[[ 47  64  30  33  44  29   8  14   2 -33   0 -21 -30  -4  -8]
 [ 20  45 -11  41   6 -26 -22 -48 -47 -51 -56 -56 -80 -23 -42]]
:
[[ 20  45 -11  41   6 -26 -22 -48 -47 -51 -56 -56 -80 -23 -42]
 [ 47  64  30  33  44  29   8  14   2 -33   0 -21 -30  -4  -8]]

[[-33  46  18]
 [  7 -19  24]
 [ 46   9  18]
 [-70  18 -29]]
:
[[  7 -19  24]
 [ 46   9  18]
 [-70  18 -29]
 [-33  46  18]]

[[ 38  37 -34  49  32 -53  45  37  46  49  27]
 [ 60  30 -38  38  32 -48  41  51  64  31  47]]
:
[[ 60  30 -38  38  32 -48  41  51  64  31  47]
 [ 38  37 -34  49  32 -53  45  37  46  49  27]]

[[ 83  67]
 [-80 -75]
 [ 78  72]]
:
[[-80 -75]
 [ 83  67]
 [ 78  72]]

[[ 29 -70]
 [ 80 -71]]
:
[[ 80 -71]
 [ 29 -70]]

[[ 13   9   5  -5 -23 -74 -74]
 [ 17  15   4  13 -37 -70 -73]
 [ 10   5   4 -10 -20 -80 -72]
 [-14 -12   3   7  30  68  71]]
:
[[-14 -12   3   7  30  68  71]
 [ 10   5   4 -10 -20 -80 -72]
 [ 13   9   5  -5 -23 -74 -74]
 [ 17  15   4  13 -37 -70 -73]]

[[-74 -16]
 [ 19 -60]
 [-14 -36]
 [ 40 -35]
 [  2 -42]
 [  4 -38]]
:
[[ 19 -60]
 [  2 -42]
 [  4 -38]
 [-14 -36]
 [ 40 -35]
 [-74 -16]]

[[ -2  -1  -2]
 [-55 -84 -55]
 [-35  49 -35]
 [ 14  20  14]
 [ 70   0  70]
 [  5 -21   5]
 [-63 -18 -63]
 [-36  38 -36]
 [-38 -27 -38]
 [ 12   3  12]]
:
[[-55 -84 -55]
 [-38 -27 -38]
 [  5 -21   5]
 [-63 -18 -63]
 [ -2  -1  -2]
 [ 70   0  70]
 [ 12   3  12]
 [ 14  20  14]
 [-36  38 -36]
 [-35  49 -35]]

[[ 22  83  57  83 -15  30  36 -38  69]
 [-41  22  18  -8   1  -5  59  59  56]
 [-12 -46  21 -43 -36  81 -44  47  28]
 [-82  24  53 -21 -41 -43 -20 -10  15]
 [-56  14 -57 -65 -67  67  61 -19 -79]
 [-42  76  10  11  31  71 -54  67 -76]
 [ 24  34  74 -51  50  58  50 -83  32]
 [-30  25  44  75 -15   1 -65  58   3]
 [-45 -52 -62 -38  55  39  -9 -59  -7]
 [ 64  54 -83 -72  80 -78 -74  26 -31]]
:
[[-45 -52 -62 -38  55  39  -9 -59  -7]
 [-12 -46  21 -43 -36  81 -44  47  28]
 [-56  14 -57 -65 -67  67  61 -19 -79]
 [-41  22  18  -8   1  -5  59  59  56]
 [-82  24  53 -21 -41 -43 -20 -10  15]
 [-30  25  44  75 -15   1 -65  58   3]
 [ 24  34  74 -51  50  58  50 -83  32]
 [ 64  54 -83 -72  80 -78 -74  26 -31]
 [-42  76  10  11  31  71 -54  67 -76]
 [ 22  83  57  83 -15  30  36 -38  69]]
---
[[ 15  15   8  -9  -5 -30 -63 -60]
 [ 11   8   8  14   3 -33 -64 -66]
 [-24 -10   4  -2 -12  28  53  62]
 [  4  14  10   8   3 -33 -72 -63]
 [ 18   5  -2   8   8 -35 -54 -64]
 [-10 -13  -8  -7 -10  31  66  67]
 [  6  18  15   5  -3 -35 -72 -67]
 [ 21  13  12   2   2 -35 -60 -59]]
:
[[ 15   8  -9  -5 -30 -63 -60  15]
 [  8   8  14   3 -33 -64 -66  11]
 [-10   4  -2 -12  28  53  62 -24]
 [ 14  10   8   3 -33 -72 -63   4]
 [  5  -2   8   8 -35 -54 -64  18]
 [-13  -8  -7 -10  31  66  67 -10]
 [ 18  15   5  -3 -35 -72 -67   6]
 [ 13  12   2   2 -35 -60 -59  21]]

[[ 48  67 -46  65  59 -72  64  52  66  54]
 [-46 -70  39 -59 -52  59 -56 -47 -58 -50]
 [-46 -67  43 -63 -54  62 -59 -50 -56 -50]
 [ 52  68 -39  70  53 -63  67  51  71  42]
 [-44 -66  39 -62 -52  61 -58 -50 -60 -51]
 [ 48  71 -43  62  51 -63  64  53  66  44]]
:
[[ 67 -46  65  59 -72  64  52  66  54  48]
 [-70  39 -59 -52  59 -56 -47 -58 -50 -46]
 [-67  43 -63 -54  62 -59 -50 -56 -50 -46]
 [ 68 -39  70  53 -63  67  51  71  42  52]
 [-66  39 -62 -52  61 -58 -50 -60 -51 -44]
 [ 71 -43  62  51 -63  64  53  66  44  48]]

[[ -8   2   9   0 -79]
 [ -9   0  14   0  57]
 [-11   7 -11  -2  18]
 [  0   6  -2   5  46]
 [  0  -2 -15 -16  43]
 [  3 -11  -1  -4 -14]
 [ 18  -8   7  13  28]
 [-12  -5  -1   4 -38]
 [ 18   8   8   2 -43]
 [-12  -3   0  -8  23]
 [  3   4  12  14  -4]]
:
[[  2   9   0 -79  -8]
 [  0  14   0  57  -9]
 [  7 -11  -2  18 -11]
 [  6  -2   5  46   0]
 [ -2 -15 -16  43   0]
 [-11  -1  -4 -14   3]
 [ -8   7  13  28  18]
 [ -5  -1   4 -38 -12]
 [  8   8   2 -43  18]
 [ -3   0  -8  23 -12]
 [  4  12  14  -4   3]]

[[ 24 -36   4  21 -29  16  16  32  -3  -5   4 -53  28  25  22  31]
 [ 11  12   3  18 -10  -4  -4  69  -3 -20  -5 -54  25  18   8  22]]
:
[[-36   4  21 -29  16  16  32  -3  -5   4 -53  28  25  22  31  24]
 [ 12   3  18 -10  -4  -4  69  -3 -20  -5 -54  25  18   8  22  11]]

[[-74 -73 -66 -69 -72 -74 -66 -78 -71 -75]
 [-72 -71 -66 -68 -70 -72 -66 -75 -70 -73]
 [-72 -72 -63 -64 -69 -72 -62 -77 -71 -75]]
:
[[-73 -66 -69 -72 -74 -66 -78 -71 -75 -74]
 [-71 -66 -68 -70 -72 -66 -75 -70 -73 -72]
 [-72 -63 -64 -69 -72 -62 -77 -71 -75 -72]]

[[-63 -57  72 -58 -47 -62]
 [-62 -56  67 -56 -53 -62]]
:
[[-57  72 -58 -47 -62 -63]
 [-56  67 -56 -53 -62 -62]]
